What each symbol does to the nodes:
Ret: ze>Nel, po>Kuf, ba>Lig, ni>Kot
Fab: ze>Dev, po>Fim, ba>Lan, ni>Vod
Vap: ze>Fev, po>Vok, ba>Ral, ni>Lir
Bek: ze>Gak, po>Kav, ba>Zek, ni>Gik
Ber: ze>Led, po>Kem, ba>Mil, ni>Mag
Ral: ze>Gab, po>Lav, ba>Dom, ni>Leg
Gak: ze>Mol, po>Mil, ba>Sak, ni>Lib
Roz: ze>Leg, po>Fir, ba>Fus, ni>Bov
Toz: ze>Bib, po>Kod, ba>Kuf, ni>Sav
Sud: ze>Kav, po>Mep, ba>Gik, ni>Zop
Dup: ze>Fir, po>Geb, ba>Bov, ni>Tor
Nol: ze>Ret, po>Goz, ba>Zav, ni>Fif
Led: ze>Pes, po>Deg, ba>Muk, ni>Nez
Pes: ze>Zez, po>Zek, ba>Vit, ni>Vev
Zav: ze>Lig, po>Kot, ba>Mep, ni>Kiv
Zek: ze>Sak, po>Lib, ba>Gid, ni>Pes
Dul: ze>Goz, po>Gan, ba>Fif, ni>Dov
Kav: ze>Mil, po>Mag, ba>Lib, ni>Bek
Muk: ze>Vit, po>Vev, ba>Fab, ni>Mol
Leg: ze>Nov, po>Ral, ba>Gan, ni>Nub
Fus: ze>Gan, po>Nub, ba>Dov, ni>Fer
Sav: ze>Mel, po>Toz, ba>Ret, ni>Goz
Ved: ze>Zav, po>Fif, ba>Duz, ni>Bib
Gis: ze>Tor, po>Med, ba>Vok, ni>Dev
Luz: ze>Sud, po>Duz, ba>Zuv, ni>Nel
Dov: ze>Nol, po>Dul, ba>Ved, ni>Ven
Ven: ze>Fif, po>Dov, ba>Bib, ni>Kod
Kiv: ze>Rud, po>Zav, ba>Sud, ni>Duz
Lan: ze>Vap, po>Ror, ba>Fir, ni>Geb
Gid: ze>Vut, po>Zez, ba>Gis, ni>Vit
Mag: ze>Nez, po>Ber, ba>Gak, ni>Kav
Kot: ze>Bif, po>Ret, ba>Rud, ni>Zav
Gik: ze>Lib, po>Bek, ba>Pes, ni>Deg
Dom: ze>Toz, po>Nov, ba>Goz, ni>Gan
Baz: ze>Lan, po>Vod, ba>Dup, ni>Vut
Zez: ze>Baz, po>Sak, ba>Med, ni>Gid
Mol: ze>Fim, po>Muk, ba>Vod, ni>Gup
Gab: ze>Ven, po>Mim, ba>Toz, ni>Nov
Med: ze>Dup, po>Vut, ba>Mef, ni>Gis
Bib: ze>Kiv, po>Ved, ba>Luz, ni>Mel
Lir: ze>Lav, po>Vap, ba>Leg, ni>Fir
Kem: ze>Deg, po>Zuv, ba>Nez, ni>Ber
Gup: ze>Fab, po>Mol, ba>Baz, ni>Sak
Vok: ze>Gaf, po>Mef, ba>Lav, ni>Vap
Fev: ze>Fer, po>Gaf, ba>Gab, ni>Lav
Bif: ze>Zuv, po>Nel, ba>Ber, ni>Lig
Duz: ze>Mep, po>Kiv, ba>Zop, ni>Luz
Nub: ze>Dom, po>Leg, ba>Dul, ni>Fus
Mil: ze>Muk, po>Nez, ba>Gup, ni>Gak
Zuv: ze>Gik, po>Zop, ba>Led, ni>Kem
Gaf: ze>Fus, po>Bov, ba>Mim, ni>Fev
Lig: ze>Kem, po>Bif, ba>Mag, ni>Rud
Goz: ze>Kuf, po>Sav, ba>Kot, ni>Nol
Fim: ze>Gis, po>Vit, ba>Ror, ni>Fab
Rud: ze>Ber, po>Lig, ba>Kav, ni>Mep
Lav: ze>Mim, po>Fev, ba>Nov, ni>Ral
Sak: ze>Vod, po>Gup, ba>Vut, ni>Zez
Fer: ze>Dul, po>Fus, ba>Ven, ni>Mim
Mef: ze>Bov, po>Tor, ba>Fev, ni>Vok
Gan: ze>Sav, po>Dom, ba>Nol, ni>Dul
Tor: ze>Roz, po>Dup, ba>Gaf, ni>Mef
Geb: ze>Lir, po>Lan, ba>Roz, ni>Dup
Kod: ze>Ved, po>Ven, ba>Mel, ni>Toz
Kuf: ze>Luz, po>Mel, ba>Bif, ni>Ret
Mep: ze>Mag, po>Rud, ba>Bek, ni>Sud
Vut: ze>Geb, po>Baz, ba>Tor, ni>Med
Fif: ze>Kot, po>Nol, ba>Kiv, ni>Ved
Nov: ze>Kod, po>Gab, ba>Sav, ni>Dom
Vev: ze>Gid, po>Pes, ba>Fim, ni>Muk
Zop: ze>Bek, po>Sud, ba>Deg, ni>Zuv
Vod: ze>Ror, po>Fab, ba>Geb, ni>Baz
Bov: ze>Nub, po>Roz, ba>Fer, ni>Gaf
Vit: ze>Med, po>Gid, ba>Dev, ni>Fim
Nez: ze>Vev, po>Led, ba>Mol, ni>Mil
Fir: ze>Ral, po>Lir, ba>Nub, ni>Roz
Lib: ze>Gup, po>Gak, ba>Zez, ni>Zek
Nel: ze>Zop, po>Luz, ba>Kem, ni>Bif
Mim: ze>Dov, po>Fer, ba>Kod, ni>Gab
Mel: ze>Duz, po>Bib, ba>Nel, ni>Kuf
Ror: ze>Vok, po>Dev, ba>Lir, ni>Lan
Dev: ze>Mef, po>Gis, ba>Vap, ni>Ror
Deg: ze>Zek, po>Gik, ba>Vev, ni>Led

The rows follow the links: the fewer symbols apart two nodes are, the more alike their rows tend to be.

Rows of some nodes; one shown again gets a slightly different row:
Nub: -21	28	5	-24	-9	-10	-11	0	-36	18	-24	31	-13	14	8	9	15	-7	15	29	-35	-14	-4	11	56	-11	-14	-8	27	31	-4	-11	34	0	-15	10	20	24	7	8	12	20	13	-7	3	33	-12	-11	-3	7	-3	16	0	-42	16	27	10	-14	-50	-9	19	-2	-31	8	30	5
Kav: 36	-28	-8	28	-4	-6	8	7	33	-11	19	-29	23	-20	0	-9	-16	-5	-14	-26	32	16	2	-13	-37	8	19	6	-20	-13	2	-10	-28	-6	16	-7	-17	-15	-14	-6	9	-29	-18	8	18	-41	13	13	4	-1	6	-6	-14	41	-12	-30	-11	28	50	9	-23	20	31	-19	-34	-5
Sak: -14	3	22	-21	43	29	-10	20	22	-24	19	25	-18	-29	-20	24	2	49	-30	-20	-1	-12	30	-17	10	23	32	-3	1	1	-4	25	1	10	-18	-21	-10	-35	8	0	-22	3	-16	-24	-9	10	-13	-34	-3	-3	11	2	22	22	-34	-11	12	21	12	2	11	-14	27	5	-25	2
Baz: -18	-25	20	-9	39	14	-22	36	1	-17	-1	26	-16	-14	-6	22	-18	37	-48	-11	-15	-19	21	-11	17	4	4	-21	13	15	2	28	44	-7	-23	-36	2	-28	-13	3	19	16	-10	-1	6	-22	-25	-3	13	9	-2	17	38	13	-10	-21	17	34	-8	-13	-5	-6	40	-18	-4	1
Vod: -15	-18	21	-15	38	16	-23	34	4	-19	2	30	-17	-18	-9	22	-17	40	-47	-13	-14	-18	23	-13	21	7	12	-19	14	15	-1	25	38	-8	-24	-36	-1	-30	-9	2	16	14	-12	-5	6	-17	-22	-11	9	9	-1	18	35	13	-15	-20	17	35	-6	-12	-2	-6	37	-15	-8	2
Mep: 47	15	-11	16	-23	-21	14	4	18	5	11	-6	26	-31	5	-2	7	-12	10	-11	14	14	7	-12	19	15	33	13	-4	19	-5	-49	-29	-8	11	15	-12	-2	-8	-4	12	-40	-25	-10	40	-9	21	-14	-6	5	16	8	-40	23	-15	-13	-9	29	37	17	-6	33	2	-6	-41	3
Lig: 44	26	-12	10	-26	-20	14	-4	14	7	11	-2	22	-30	4	0	15	-13	20	-9	11	15	6	-6	26	17	34	17	-4	20	-8	-49	-34	-3	11	22	-11	3	-1	-3	5	-39	-20	-14	37	5	24	-22	-11	2	17	6	-45	16	-13	-4	-7	21	33	21	2	31	-10	3	-36	4
Duz: 33	40	-14	4	-29	-14	22	-22	9	12	11	-6	16	-15	3	-6	28	-18	36	1	9	19	-3	-1	15	13	27	24	-9	8	-7	-45	-44	5	13	33	-8	15	11	-1	-15	-33	-11	-16	16	25	25	-24	-17	-4	16	-4	-47	3	-10	14	-10	-5	23	23	10	18	-29	17	-27	5
Ror: -29	-41	14	-3	30	13	-22	26	-6	-13	-8	9	-17	11	-1	6	-26	20	-42	-1	-9	-17	5	-1	-10	-10	-21	-25	8	-3	8	41	46	-8	-15	-34	8	-14	-12	2	20	30	6	14	-12	-28	-25	22	16	7	-16	7	48	0	7	-16	13	12	-20	-23	-12	-14	34	-21	21	-4
Nov: 1	11	-8	2	-31	-29	-6	2	-36	25	-28	13	6	18	19	-5	4	-31	17	29	-27	-6	-13	16	48	-20	-22	-10	24	37	1	-29	34	-16	-4	13	21	33	-8	7	39	9	12	11	26	5	-3	12	3	14	-8	18	-11	-33	29	15	3	-3	-37	-8	2	20	-24	-7	27	7
Tor: -44	-32	12	-6	25	19	-16	6	-13	-9	-10	1	-22	27	-3	1	-19	14	-23	6	-9	-15	-5	6	-25	-16	-35	-19	5	-20	9	51	37	1	-11	-25	10	-6	-3	3	3	38	18	17	-33	-11	-22	22	12	0	-19	-3	46	-12	13	0	8	-13	-30	-20	-5	-27	15	-8	35	-5
Lan: -32	-41	14	-2	29	13	-20	21	-9	-13	-10	6	-17	16	-2	6	-26	19	-39	0	-8	-18	3	-1	-17	-13	-24	-23	8	-9	6	46	44	-9	-15	-34	10	-14	-10	2	15	31	10	16	-17	-25	-25	24	15	4	-17	4	49	-3	10	-12	11	5	-24	-24	-10	-16	28	-18	24	-4
Gab: -3	16	-6	-6	-29	-27	-5	2	-37	24	-28	15	2	15	18	0	6	-26	16	28	-27	-10	-10	13	52	-16	-20	-8	27	37	0	-26	35	-14	-9	12	22	31	-5	8	34	10	11	7	23	10	-4	5	1	13	-9	18	-11	-35	26	16	5	-4	-40	-9	5	17	-26	-5	26	6
Med: -21	-33	17	-6	33	12	-26	33	-2	-15	-5	18	-17	-5	-5	16	-24	31	-46	-7	-12	-18	13	-8	10	-1	-6	-24	15	8	7	33	47	-12	-22	-37	5	-25	-14	3	23	21	-4	6	2	-27	-23	9	15	10	-10	13	42	8	-1	-22	14	28	-15	-21	-10	-8	39	-23	7	0
Zop: 47	-1	-11	22	-20	-22	12	9	20	1	14	-13	26	-31	5	-4	0	-13	0	-17	17	16	5	-13	7	15	30	10	-8	13	-1	-42	-24	-11	12	7	-16	-6	-10	-4	18	-38	-25	-4	41	-24	20	-4	-2	5	12	7	-33	30	-11	-20	-10	35	43	16	-12	34	11	-13	-39	2
Dov: 11	-2	-18	15	-42	-35	1	-7	-29	26	-25	-11	15	25	23	-18	-3	-46	26	24	-10	3	-24	17	16	-23	-34	-5	13	17	4	-29	17	-16	9	17	16	37	-11	2	38	1	12	22	22	-11	7	28	4	10	-12	7	-18	-26	34	10	-6	-11	-23	-7	-10	21	-24	-11	27	0
Fab: -14	-14	23	-14	41	17	-21	34	5	-20	4	32	-18	-23	-12	25	-13	44	-44	-12	-12	-16	26	-15	24	10	16	-17	12	16	-1	24	33	-3	-23	-33	-4	-31	-8	1	11	14	-12	-11	6	-12	-22	-17	8	8	0	16	34	15	-19	-19	19	37	-3	-11	3	-5	37	-13	-11	3
Dom: 3	7	-11	4	-36	-32	-4	3	-35	26	-27	7	9	19	21	-7	0	-35	19	27	-22	-4	-15	15	41	-19	-26	-8	22	32	3	-30	31	-16	-1	15	23	34	-8	4	40	5	11	14	27	-2	1	17	4	14	-11	18	-12	-30	31	13	3	-4	-34	-10	-1	21	-24	-9	27	4
Gid: -15	-1	24	-19	43	26	-16	26	14	-23	13	31	-21	-30	-18	29	-4	51	-37	-18	-7	-13	28	-15	18	20	28	-7	5	9	-5	24	14	3	-20	-26	-9	-36	2	0	-9	6	-15	-21	-3	1	-16	-33	1	4	8	10	26	19	-32	-16	14	30	5	0	8	-11	30	-1	-20	2
Mag: 38	-25	-10	28	-7	-11	9	8	29	-7	19	-25	24	-22	1	-9	-16	-8	-11	-24	31	16	4	-12	-29	9	18	7	-19	-9	3	-19	-27	-9	17	-5	-17	-15	-16	-7	12	-31	-20	8	23	-38	17	11	3	1	6	-2	-16	40	-12	-30	-11	30	50	10	-22	23	28	-17	-35	-2
Vap: -46	-14	12	-16	25	22	-12	-4	-17	-6	-12	6	-25	32	-5	2	-5	15	-9	14	-13	-16	-7	13	-21	-15	-34	-13	4	-20	7	48	30	6	-13	-15	13	1	8	3	-11	38	23	8	-42	8	-21	13	7	-6	-15	-8	40	-24	14	13	8	-30	-38	-20	5	-34	-3	6	41	-4
Bov: -45	13	12	-25	14	17	-10	-9	-27	2	-14	19	-26	25	-5	5	8	10	6	21	-22	-16	-6	15	11	-10	-24	-8	11	-4	-1	30	24	12	-13	-1	15	10	14	6	-16	36	24	-2	-34	35	-17	-4	-3	-4	-7	-3	25	-36	12	27	10	-33	-47	-13	19	-30	-22	17	38	2
Gaf: -41	19	10	-28	11	16	-9	-9	-29	5	-19	24	-24	24	-5	8	11	11	8	24	-26	-15	-3	13	20	-8	-22	-7	15	1	-2	25	26	12	-15	1	18	13	16	7	-15	34	21	-7	-31	38	-17	-8	-1	-3	-6	0	19	-37	11	28	10	-31	-50	-11	22	-26	-24	16	37	3
Zek: -4	-7	7	-4	35	34	6	0	35	-27	29	-7	-8	-20	-19	8	-1	35	-17	-27	22	4	16	-15	-40	20	25	7	-21	-32	-2	29	-31	16	2	-14	-20	-33	10	-6	-40	-8	-11	-14	-26	2	-1	-17	-5	-15	11	-17	13	31	-30	-11	0	3	34	10	-1	-21	24	11	-27	-3

Each walk starts at a row. The symbols on each line, taken left to right, move it on to the next node.
Answer with the node's row; about right is enough.
start -39	24	10	-29	7	12	-10	-7	-28	8	-18	24	-23	22	-1	10	15	7	14	24	-29	-18	-3	15	28	-10	-20	-7	17	8	-2	18	27	9	-16	3	16	16	13	8	-10	32	20	-7	-26	41	-17	-11	-2	-1	-6	3	18	-39	11	31	10	-30	-49	-11	22	-23	-28	17	35	3
ba po ba ni -> 13	-5	-22	19	-44	-32	11	-20	-19	26	-20	-25	18	28	19	-26	-1	-49	32	21	2	10	-27	17	-9	-22	-32	1	0	1	6	-25	-1	-9	16	22	13	37	-4	1	22	-3	16	25	11	-7	11	33	3	4	-10	-4	-23	-22	32	11	-14	-21	-12	-2	-10	16	-29	-7	25	-3
ni ni ni ba -> 24	38	-16	4	-31	-11	22	-29	6	15	8	-14	15	-6	2	-9	25	-22	43	4	9	19	-8	4	4	7	18	24	-10	0	-7	-39	-47	10	18	36	-7	18	16	-2	-24	-26	-2	-13	7	30	25	-18	-17	-10	14	-10	-47	-5	-6	18	-14	-18	19	20	12	11	-37	22	-16	3
start -24	-37	18	-4	34	12	-24	32	-6	-15	-6	16	-15	1	-2	12	-27	26	-45	-4	-11	-17	8	-6	0	-6	-15	-25	13	4	5	36	46	-10	-19	-38	7	-21	-14	1	23	24	0	10	-2	-29	-23	13	16	9	-11	12	45	6	2	-20	13	23	-16	-20	-10	-8	40	-22	12	-4
ba ze ba -> -9	21	-2	-11	-24	-23	-9	3	-36	22	-28	21	-1	15	15	3	8	-20	15	29	-32	-11	-7	14	56	-15	-18	-9	27	38	-1	-23	36	-10	-10	14	23	29	-4	6	31	12	10	0	19	18	-7	2	-1	12	-6	20	-7	-38	22	19	7	-5	-43	-9	9	12	-28	0	28	4
ze ni po ni -> 11	-4	-20	18	-43	-35	4	-12	-27	26	-23	-16	16	27	24	-21	-3	-50	26	23	-6	4	-24	16	8	-24	-33	-2	8	11	6	-27	11	-14	12	18	15	37	-10	2	31	0	13	22	17	-12	9	31	4	9	-12	5	-19	-24	35	10	-8	-15	-20	-4	-9	20	-23	-10	26	-2
start 14	10	-22	17	-40	-21	19	-34	-9	24	-8	-31	19	27	14	-27	11	-46	43	14	10	16	-26	15	-24	-16	-22	14	-12	-13	2	-24	-27	2	23	29	4	32	4	-1	-4	-10	16	14	-5	8	20	21	-6	-6	-5	-14	-32	-15	22	17	-17	-35	1	7	-5	8	-35	8	15	-2
po ze -> 20	32	-17	3	-34	-12	25	-35	3	15	4	-19	13	2	3	-17	26	-29	47	7	12	18	-13	9	-8	0	5	23	-12	-8	-5	-32	-46	11	20	36	-3	23	13	-2	-23	-22	1	-5	-1	27	25	-7	-16	-8	10	-16	-41	-9	2	20	-15	-27	13	21	9	8	-39	20	-6	1
ba ni ba ni -> 32	-30	-7	29	1	-4	10	4	33	-10	22	-29	18	-17	-4	-10	-16	-3	-14	-27	35	16	2	-14	-45	10	17	7	-23	-19	2	-4	-31	-5	17	-9	-22	-19	-11	-8	2	-25	-17	8	12	-38	12	13	4	-3	5	-9	-8	40	-13	-31	-11	22	49	9	-23	13	30	-15	-32	-6
start 45	-13	-9	29	-15	-18	10	9	24	-1	16	-18	23	-26	4	-6	-9	-10	-6	-20	26	16	4	-14	-10	12	25	8	-13	3	2	-32	-26	-12	14	2	-15	-8	-17	-7	17	-36	-22	3	35	-33	18	5	1	4	10	4	-27	35	-11	-26	-9	34	48	13	-20	32	22	-17	-40	-1
ni ni ni ba -> -2	-9	9	2	29	30	6	-3	36	-27	28	-13	-4	-16	-18	6	-3	29	-17	-28	27	5	14	-15	-47	20	22	9	-25	-36	0	30	-33	15	6	-14	-21	-32	8	-5	-39	-6	-10	-12	-25	-4	1	-12	-2	-14	8	-18	12	31	-30	-14	-3	5	37	8	-2	-20	25	7	-28	-5
po po ze -> -11	1	17	-14	41	35	-2	7	29	-27	26	11	-16	-27	-22	18	3	46	-24	-25	10	-3	24	-16	-17	24	31	5	-11	-17	-4	28	-19	18	-8	-17	-18	-38	11	-3	-39	-2	-14	-23	-22	11	-7	-31	-4	-11	12	-7	18	27	-35	-9	5	12	24	7	9	-22	24	11	-28	-1
start 18	25	-21	9	-38	-14	24	-37	-1	19	-1	-26	18	14	7	-21	20	-36	45	11	11	19	-22	10	-18	-4	-5	22	-13	-14	-2	-27	-41	8	21	35	-1	29	11	-2	-20	-17	9	3	-6	23	23	4	-12	-9	4	-17	-37	-12	8	21	-16	-34	9	17	4	4	-39	19	3	0
ni ze ba -> 47	-8	-11	24	-19	-21	10	9	26	0	13	-15	26	-29	6	-5	-5	-13	-3	-20	22	18	7	-14	-2	14	26	9	-9	11	0	-37	-26	-10	13	4	-15	-7	-14	-6	18	-36	-23	1	41	-28	20	0	-1	6	11	7	-31	34	-10	-26	-10	35	45	14	-15	32	17	-14	-40	0
ze po ni -> 26	-30	-6	25	6	4	8	4	35	-14	23	-31	14	-15	-4	-11	-16	1	-15	-28	35	17	4	-14	-51	8	14	7	-27	-27	2	4	-32	0	17	-10	-23	-21	-9	-8	-4	-23	-14	7	5	-35	13	13	4	-5	4	-12	-3	41	-14	-28	-13	19	51	10	-21	8	31	-11	-33	-6
start -11	24	0	-16	-20	-19	-9	3	-37	21	-27	27	-8	13	13	4	10	-14	16	28	-34	-11	-7	13	58	-12	-17	-8	29	36	-1	-21	36	-7	-12	13	21	27	1	8	25	15	10	-2	18	23	-8	-5	0	11	-6	20	-4	-38	23	22	9	-9	-47	-9	14	8	-30	1	28	6
po po ni -> -16	26	2	-18	-15	-15	-11	3	-36	18	-25	28	-10	14	10	8	14	-12	16	29	-33	-14	-4	13	59	-10	-18	-9	26	34	-2	-16	36	-6	-12	11	22	24	3	7	19	18	12	-2	10	28	-10	-6	-2	9	-5	18	-2	-40	17	24	11	-11	-50	-9	17	4	-30	7	30	6
po ba -> 9	0	-15	9	-39	-36	-1	-3	-32	27	-26	-6	14	24	23	-16	-2	-42	22	27	-14	0	-20	15	24	-23	-30	-7	16	22	5	-32	23	-16	4	17	19	35	-10	2	38	2	14	21	25	-8	3	27	5	12	-10	12	-17	-28	33	11	-3	-8	-27	-8	-8	21	-25	-12	27	2
start -47	-7	11	-19	21	22	-12	-6	-20	-3	-12	9	-25	31	-6	2	-1	13	-6	15	-17	-16	-5	11	-14	-16	-32	-13	5	-20	4	44	27	11	-9	-9	14	2	10	4	-14	40	24	6	-41	15	-22	8	5	-4	-13	-8	38	-27	12	16	9	-33	-41	-17	11	-34	-8	10	41	-3
ni ze ni -> -23	29	4	-26	-6	-4	-9	-2	-36	14	-24	30	-17	15	5	10	16	0	13	28	-35	-15	-2	15	50	-8	-15	-7	26	27	-3	-6	32	2	-16	10	21	20	10	8	6	22	15	-7	-3	38	-12	-13	-4	6	-6	12	7	-41	13	28	11	-20	-49	-10	21	-6	-31	13	31	5
ni ba ze ni -> 12	5	-22	18	-41	-22	17	-30	-12	23	-12	-32	18	28	16	-27	5	-48	41	16	9	16	-29	16	-24	-18	-26	11	-9	-12	3	-24	-22	-1	23	28	6	34	0	0	1	-9	15	17	-2	1	20	24	-4	-2	-6	-14	-28	-18	26	16	-15	-32	-3	5	-7	11	-30	4	18	-4
start 1	-14	4	5	30	27	7	-2	37	-24	30	-18	-3	-16	-18	0	-5	25	-16	-28	29	10	11	-15	-54	17	20	11	-26	-36	0	27	-35	14	9	-14	-21	-31	7	-8	-35	-9	-10	-6	-22	-11	3	-7	-2	-16	7	-20	10	35	-25	-17	-6	4	39	10	-6	-17	27	4	-28	-3
ni po ze -> -11	4	18	-17	43	35	-4	12	27	-27	23	18	-17	-27	-22	21	4	49	-27	-25	5	-5	24	-18	-6	25	31	1	-9	-12	-6	27	-12	15	-12	-18	-15	-36	9	0	-33	0	-14	-23	-17	12	-9	-32	-5	-9	12	-5	19	26	-35	-10	8	15	19	6	12	-22	25	10	-28	0
ni ba ni -> -20	-29	20	-9	36	13	-25	38	-1	-17	-3	22	-15	-9	-5	17	-20	34	-48	-9	-14	-20	19	-10	13	1	0	-22	13	13	2	28	46	-10	-25	-36	2	-26	-15	3	21	19	-7	3	5	-28	-25	1	14	9	-8	17	42	11	-5	-21	13	31	-11	-18	-6	-6	42	-21	0	0
start 11	-3	-20	19	-45	-34	9	-15	-24	26	-22	-21	18	29	22	-23	-3	-49	31	24	-3	9	-27	17	0	-24	-33	0	3	6	6	-27	7	-12	15	20	12	36	-9	3	29	-2	15	23	15	-10	10	33	2	6	-13	0	-22	-24	34	11	-10	-18	-15	-6	-12	19	-25	-9	26	-2
ni po ze ni -> 16	17	-21	13	-38	-18	23	-35	-3	19	-2	-28	17	18	10	-23	15	-41	45	11	13	18	-23	14	-23	-10	-11	17	-13	-16	-1	-24	-38	7	27	34	1	31	9	-1	-14	-13	11	7	-6	16	24	9	-10	-10	2	-18	-35	-13	16	22	-18	-35	6	13	3	7	-37	16	6	-2
ba ba ba -> 15	-26	-1	19	15	13	8	-1	37	-18	24	-27	10	-13	-11	-6	-12	12	-13	-29	34	15	4	-13	-57	11	18	8	-29	-35	2	16	-36	4	14	-12	-21	-26	-3	-8	-20	-19	-11	4	-10	-28	11	6	5	-8	5	-17	3	40	-15	-23	-10	10	47	8	-15	-5	31	-5	-30	-6
